Below are the code and all the weights of a small trained network. Each question names an input and a class and asks about switching units off, where a switched-off unit gives its printed mean instead of its output.

import numpy as np


def w(rows, s, z=0):
    codes = np.array(rows[::2]) - 128.0
    scale = np.full(codes.shape[1], s)
    scale[-1] = z or s
    return codes * scale


def norm(h):
    return h / np.sqrt((h * h).mean(-1, keepdims=True) + 1e-5)


def f(y):
    return y / 2 * (1 + np.tanh(0.7978845608 * (y + 0.044715 * y**3)))


def log_softmax(a):
    a = a - a.max(-1, keepdims=True)
    return a - np.log(np.exp(a).sum(-1, keepdims=True))


def net(x, mask):
    res = np.array(x, float).reshape(1, 2) / 4 @ E
    u = 0
    for l in range(2):
        y = f(norm(res) @ A[l][:, :-1].T + A[l][:, -1])
        res = res + np.where(mask[u : u + 11], y, B[l][:, -1]) @ B[l][:, :-1]
        u += 11
    return log_softmax(norm(res)[-1] @ U[:, :-1].T + U[:, -1])


A, B = {}, {}
E = w([
[196,100,110,96,103,89,11,23],'x0',
[123,158,139,125,97,21,195,74],'x1',
],0.0011)
A[0] = w([
[146,122,137,133,133,132,137,130,154],'0.n0',
[108,65,146,154,150,184,104,202,33],'0.n1',
[129,132,148,108,123,136,156,148,253],'0.n2',
[99,187,136,141,155,107,214,153,2],'0.n3',
[123,133,149,125,105,146,130,116,125],'0.n4',
[188,123,62,80,155,149,37,91,29],'0.n5',
[112,186,137,149,152,104,189,158,57],'0.n6',
[128,124,126,124,120,131,131,128,122],'0.n7',
[159,129,151,139,69,13,152,57,92],'0.n8',
[138,131,135,105,159,132,142,140,138],'0.n9',
[142,127,119,112,85,5,127,45,40],'0.n10',
],0.0031,0.00077)
B[0] = w([
[107,130,105,128,112,109,104,132,134],'0.n0',
[207,231,84,102,103,69,160,116,200],'0.n1',
[135,116,53,164,92,100,90,130,166],'0.n2',
[116,48,142,169,61,161,144,123,193],'0.n3',
[128,129,130,127,128,134,131,124,127],'0.n4',
[72,59,224,191,61,100,191,139,231],'0.n5',
[137,85,137,196,68,138,120,130,174],'0.n6',
[129,142,135,132,119,133,129,116,127],'0.n7',
[163,238,57,67,234,175,76,160,248],'0.n8',
[139,131,93,152,100,123,109,107,134],'0.n9',
[114,185,72,39,253,103,149,58,252],'0.n10',
],0.0021,0.0018)
A[1] = w([
[119,83,193,134,89,173,98,164,74],'1.n0',
[77,193,66,128,189,186,188,173,148],'1.n1',
[25,64,178,106,117,52,108,61,162],'1.n2',
[162,79,84,137,134,151,63,88,133],'1.n3',
[47,96,171,111,191,212,148,159,91],'1.n4',
[42,101,139,136,150,168,93,166,48],'1.n5',
[178,117,177,159,64,127,125,153,112],'1.n6',
[93,130,142,35,243,57,109,2,2],'1.n7',
[193,150,162,46,189,142,107,86,22],'1.n8',
[131,135,146,129,117,104,158,127,131],'1.n9',
[109,211,26,134,183,104,193,73,86],'1.n10',
],0.003,0.0008)
B[1] = w([
[75,159,120,70,210,40,133,109,161],'1.n0',
[177,50,178,112,92,104,71,11,212],'1.n1',
[253,72,138,170,124,228,94,92,160],'1.n2',
[144,150,184,173,138,112,239,160,137],'1.n3',
[144,155,119,73,94,27,107,4,133],'1.n4',
[152,186,137,124,163,39,124,125,123],'1.n5',
[33,147,101,68,189,99,152,96,166],'1.n6',
[32,139,61,186,41,121,221,205,254],'1.n7',
[83,113,163,137,60,113,197,196,159],'1.n8',
[85,95,116,100,151,164,94,170,131],'1.n9',
[140,89,245,102,192,133,33,142,206],'1.n10',
],0.002,0.0024)
U = w([
[237,207,186,189,177,78,178,171,9],'0',
[71,230,113,34,204,55,122,151,137],'1',
[172,51,227,132,165,114,75,55,138],'2',
[93,95,94,205,41,131,222,145,141],'3',
[252,190,82,98,91,192,43,163,122],'4',
],0.011,0.012)

Each question gives the input, the list of numbers given to net, and the class t.
The units are the neurons (one row each of A and B). Each row of codes is followed by its name. A weight is (code - 128) times the scale printed after its matrix; where a second scale follows, it is the last column's (A, B and U).
mask holds one flag per neuron, layer by layer. A switched-off neuron (its flag False) gives its mean, the last column of its row in B, instead of its output. The means were averaged over made-up inputs and are rounded, as every weight is.
A unit's drop is (log p(t) with every unit on - log p(t) with that unit switched off) / (log p(t) with every unit on - log p(t) with every unit switched off).
The circuit of an input: a set's keep is (log p(t) with only the set's units on - log p(t) with every unit switched off) / (log p(t) with every unit on - log p(t) with every unit switched off). Starting from the 12 units with the biggest drops (on a tie, the unit counted first), units are removed one at a time, each time the one whose removal leaves the highest keep (on an exact tie, the one counted first), for as long as the keep stays at least 0.8.
circuit, biggest first: the units of the circuit, biggest drop first
k most important neurons: the k neurons with the biggest drops, biggest first
k most important neurons of layer l: the k neurons of layer l with the biggest drops, biggest first
drop of u: that unit's drop, to one decimal
input [-1,3], class 2: 4 most important neurons => [1.n10, 1.n1, 0.n3, 0.n6]
input [-3,-5], class 4: 4 most important neurons => [0.n1, 0.n10, 0.n5, 1.n7]
input [-5,-7], class 4: 2 most important neurons of layer 0 => [0.n1, 0.n5]
input [-2,5], class 2: 2 most important neurons of layer 1 => [1.n10, 1.n1]
input [0,-7], class 1: 2 most important neurons => [0.n10, 0.n8]
input [4,-5], class 2: circuit, biggest first => [0.n5]
input [-8,-7], class 4: 4 most important neurons of layer 1 => [1.n7, 1.n8, 1.n1, 1.n3]
input [-8,-8], class 4: circuit, biggest first => [0.n5, 0.n1, 1.n1]
input [-3,4], class 2: 2 most important neurons of layer 0 => [0.n5, 0.n8]
input [0,-6], class 1: 4 most important neurons => [0.n10, 0.n8, 1.n2, 1.n6]
input [2,-4], class 2: 4 most important neurons => [0.n5, 0.n8, 1.n7, 1.n2]
input [-2,-4], class 4: 2 most important neurons => [0.n1, 0.n10]
input [-4,-5], class 4: 2 most important neurons of layer 0 => [0.n5, 0.n1]
input [3,-1], class 3: 2 most important neurons => [1.n7, 0.n3]
input [6,5], class 1: circuit, biggest first => [0.n10]
input [7,-8], class 2: 2 most important neurons => [0.n5, 1.n7]
input [-3,-3], class 4: 2 most important neurons => [0.n5, 0.n1]
input [1,-3], class 1: 2 most important neurons of layer 1 => [1.n6, 1.n1]
input [-6,8], class 2: 3 most important neurons => [1.n7, 0.n5, 1.n10]
input [7,2], class 3: 4 most important neurons => [1.n7, 0.n5, 1.n8, 0.n1]
input [3,-4], class 2: 2 most important neurons of layer 0 => [0.n5, 0.n8]
input [1,0], class 3: 2 most important neurons => [1.n7, 0.n5]
input [-3,-6], class 4: 4 most important neurons => [0.n1, 0.n10, 1.n7, 0.n5]
input [3,2], class 1: 2 most important neurons of layer 0 => [0.n8, 0.n10]
input [-4,6], class 2: 2 most important neurons => [1.n7, 0.n5]
input [8,4], class 1: 3 most important neurons of layer 0 => [0.n8, 0.n10, 0.n3]
input [2,-7], class 1: most important neuron of layer 1 => [1.n1]
input [6,-6], class 2: drop of 0.n5 => 1.4
